Here is a tiny trained network, its code and every weight. The questions are about switching its units off for an input and a target symbol, where a switched-off unit gives its printed mean instead of its output.

import numpy as np


def w(rows, s, z=0):
    codes = np.array(rows[::2]) - 128.0
    scale = np.full(codes.shape[1], s)
    scale[-1] = z or s
    return codes * scale


def f(y):
    return np.maximum(y, 0)


def softmax(a):
    e = np.exp(a - a.max(-1, keepdims=True))
    return e / e.sum(-1, keepdims=True)


def log_softmax(a):
    a = a - a.max(-1, keepdims=True)
    return a - np.log(np.exp(a).sum(-1, keepdims=True))


def net(x, mask):
    ids = ['ΓΞαβδηθμφψω'.index(c) for c in x.split()]
    T = len(ids)
    res = E[ids] + P[:T]
    u = 0
    for l in range(2):
        r = res
        for j in range(2):
            rows = slice(2 * j, 2 * j + 2)
            q, k, v = (r @ M[l][rows].T for M in (Q, K, V))
            z = softmax(np.where(np.tri(T) > 0, q @ k.T / 2**0.5, -1e9)) @ v
            o = O[l][rows]
            res = res + np.where(mask[u + j], z, o[:, -1]) @ o[:, :-1]
        u += 2
        y = f(res @ A[l][:, :-1].T + A[l][:, -1])
        res = res + np.where(mask[u : u + 8], y, B[l][:, -1]) @ B[l][:, :-1]
        u += 8
    return log_softmax(res[-1] @ U[:, :-1].T + U[:, -1])


Q, K, V, O, A, B = {}, {}, {}, {}, {}, {}
E = w([
[110,117,77],'Γ',
[170,91,255],'Ξ',
[165,42,27],'α',
[173,86,71],'β',
[152,109,196],'δ',
[117,141,137],'η',
[177,81,54],'θ',
[148,147,216],'μ',
[131,129,168],'φ',
[123,192,121],'ψ',
[177,81,77],'ω',
],0.009)
P = w([
[146,115,59],'0',
[7,102,226],'1',
[116,145,132],'2',
[184,182,196],'3',
[30,78,176],'4',
[116,147,138],'5',
[193,185,201],'6',
[57,74,162],'7',
[120,145,140],'8',
[189,186,203],'9',
[96,47,123],'10',
[121,148,144],'11',
[191,186,208],'12',
[99,62,134],'13',
],0.013)
Q[0] = w([
[187,188,252],'L0H0',
[160,136,148],'L0H0',
[208,191,110],'L0H1',
[75,172,102],'L0H1',
],0.034)
K[0] = w([
[253,160,52],'L0H0',
[184,96,137],'L0H0',
[51,146,38],'L0H1',
[123,202,153],'L0H1',
],0.035)
V[0] = w([
[172,179,119],'L0H0',
[210,132,100],'L0H0',
[100,254,118],'L0H1',
[133,111,116],'L0H1',
],0.0055)
O[0] = w([
[112,233,73,61],'L0H0',
[62,246,1,107],'L0H0',
[216,203,149,2],'L0H1',
[126,141,149,123],'L0H1',
],0.0032,0.00078)
A[0] = w([
[213,190,115,182],'L0N0',
[134,18,120,138],'L0N1',
[17,127,150,163],'L0N2',
[106,210,13,45],'L0N3',
[52,101,30,3],'L0N4',
[120,155,25,138],'L0N5',
[78,117,212,141],'L0N6',
[255,93,86,9],'L0N7',
],0.0091,0.0041)
B[0] = w([
[177,28,144,235],'L0N0',
[121,248,93,237],'L0N1',
[198,177,90,225],'L0N2',
[120,215,214,144],'L0N3',
[39,104,218,137],'L0N4',
[22,104,156,150],'L0N5',
[109,150,33,253],'L0N6',
[94,240,192,153],'L0N7',
],0.014,0.0042)
Q[1] = w([
[206,173,83],'L1H0',
[193,35,172],'L1H0',
[250,53,112],'L1H1',
[43,44,171],'L1H1',
],0.022)
K[1] = w([
[132,49,33],'L1H0',
[2,45,148],'L1H0',
[8,11,21],'L1H1',
[78,242,87],'L1H1',
],0.021)
V[1] = w([
[252,164,144],'L1H0',
[90,31,45],'L1H0',
[114,66,116],'L1H1',
[133,106,134],'L1H1',
],0.014)
O[1] = w([
[47,73,186,4],'L1H0',
[139,1,77,17],'L1H0',
[113,70,91,104],'L1H1',
[115,109,129,147],'L1H1',
],0.0093,0.0041)
A[1] = w([
[142,188,57,1],'L1N0',
[183,140,114,186],'L1N1',
[80,8,193,88],'L1N2',
[74,144,114,163],'L1N3',
[186,188,75,105],'L1N4',
[173,140,249,132],'L1N5',
[92,176,164,197],'L1N6',
[40,182,76,135],'L1N7',
],0.011,0.0094)
B[1] = w([
[253,114,78,187],'L1N0',
[113,98,143,219],'L1N1',
[212,184,144,140],'L1N2',
[157,122,121,174],'L1N3',
[63,148,181,246],'L1N4',
[108,133,66,182],'L1N5',
[137,79,70,217],'L1N6',
[106,149,202,210],'L1N7',
],0.029,0.013)
U = w([
[140,156,231,144],'Γ',
[85,87,203,229],'Ξ',
[43,185,130,97],'α',
[151,2,170,219],'β',
[128,191,100,53],'δ',
[138,203,90,35],'η',
[137,88,67,190],'θ',
[171,192,108,1],'μ',
[231,77,152,17],'φ',
[164,52,131,171],'ψ',
[124,191,98,73],'ω',
],0.0066,0.0035)

Each question gives the input, a string of symbols that net reads in full, and the target symbol t.
The units are the heads (2 rows each of Q, K, V and O) and the neurons (one row each of A and B). Each row of codes is followed by its name. A weight is (code - 128) times the scale printed after its matrix; where a second scale follows, it is the last column's (O, A, B and U).
mask holds one flag per unit, layer by layer, with each layer's heads first. A switched-off unit (its flag False) gives its mean, the last column of its rows in O or B, instead of its output. The means were averaged over made-up inputs and are rounded, as every weight is.
A unit's drop is (log p(t) with every unit on - log p(t) with that unit switched off) / (log p(t) with every unit on - log p(t) with every unit switched off).
The circuit of an input: a set's keep is (log p(t) with only the set's units on - log p(t) with every unit switched off) / (log p(t) with every unit on - log p(t) with every unit switched off). Starting from the 12 units with the biggest drops (on a tie, the unit counted first), units are removed one at a time, each time the one whose removal leaves the highest keep (on an exact tie, the one counted first), for as long as the keep stays at least 0.8.
units of the circuit, in order: the units of the circuit, biggest drop first
unit that matters most: the unit with the biggest drop
top k neurons: the k neurons with the biggest drops, biggest first
top k neurons in layer l: the k neurons of layer l with the biggest drops, biggest first
which heads matter: for each layer, one digit per head in row order, 1 if its drop is at least 0.15 and else 0, layers parted by /
input μ θ ψ ω α Γ θ α η η, target φ: which heads matter : 10 / 11
input Γ μ ψ Γ δ ψ ω φ β ω ψ θ β, target Γ: top 2 neurons : L1N4, L0N5
input ω Γ θ ψ η, target Γ: top 2 neurons : L0N6, L1N7
input ψ β μ θ, target α: top neuron : L0N3
input ψ Ξ Γ Γ η ψ δ μ Γ ω, target α: which heads matter : 10 / 10
input δ ψ Ξ η α, target Γ: top 3 neurons : L1N7, L0N1, L0N2
input α φ Γ ω, target μ: top 2 neurons in layer 1 : L1N0, L1N4
input ω Ξ μ η θ, target Γ: units of the circuit, in order : L1N7, L0N1, L1N5
input φ μ Γ μ μ β η φ φ Ξ Γ Γ δ, target β: top 4 neurons in layer 0 : L0N5, L0N2, L0N7, L0N0
input μ Γ Γ ω, target φ: top 2 neurons : L0N2, L0N1
input δ μ φ ψ η μ η ψ μ ψ α, target Γ: units of the circuit, in order : L0N1, L1N7
input φ μ Ξ α ψ α, target Ξ: top 4 neurons : L0N1, L1N0, L0N0, L0N2
input φ φ μ μ μ θ μ Γ θ δ, target β: units of the circuit, in order : L1H0, L0N1, L0N2
input Ξ α β μ ψ α μ μ ω Γ θ Γ η, target θ: top 3 neurons : L0N2, L0N1, L1N4
input μ ω μ η θ Ξ ψ, target φ: top 4 neurons in layer 0 : L0N2, L0N0, L0N1, L0N7
input ψ β θ μ β α α, target α: top 4 neurons in layer 0 : L0N3, L0N5, L0N1, L0N0
input α Ξ μ μ η φ Ξ θ α μ μ μ ψ, target μ: which heads matter : 11 / 10
input φ μ Ξ Γ β α Γ δ φ θ β δ η, target β: units of the circuit, in order : L1H0
input η μ φ φ α η Ξ ω μ β η η φ, target Ξ: units of the circuit, in order : L0N0, L1N0, L1N1
input ψ β ψ ψ, target α: which heads matter : 11 / 10
input Ξ φ θ Γ β, target Γ: units of the circuit, in order : L1N7, L0N1, L1N5
input Ξ μ φ φ φ δ α ω, target Γ: top 2 neurons : L0N1, L1N7
input Γ θ ψ μ φ θ Γ, target Γ: unit that matters most : L1N4
input φ φ ψ β μ Γ φ ψ Γ Ξ, target β: top 4 neurons : L0N5, L0N1, L0N2, L0N0
input μ Γ Ξ μ ω, target Γ: top 2 neurons in layer 0 : L0N1, L0N2
input Ξ θ φ μ, target θ: top 2 neurons : L0N2, L0N1
input β β θ φ δ, target Γ: top 3 neurons : L1N7, L0N6, L0N2
input μ Γ Ξ α δ β Ξ θ μ φ, target φ: top 2 neurons in layer 1 : L1N4, L1N2
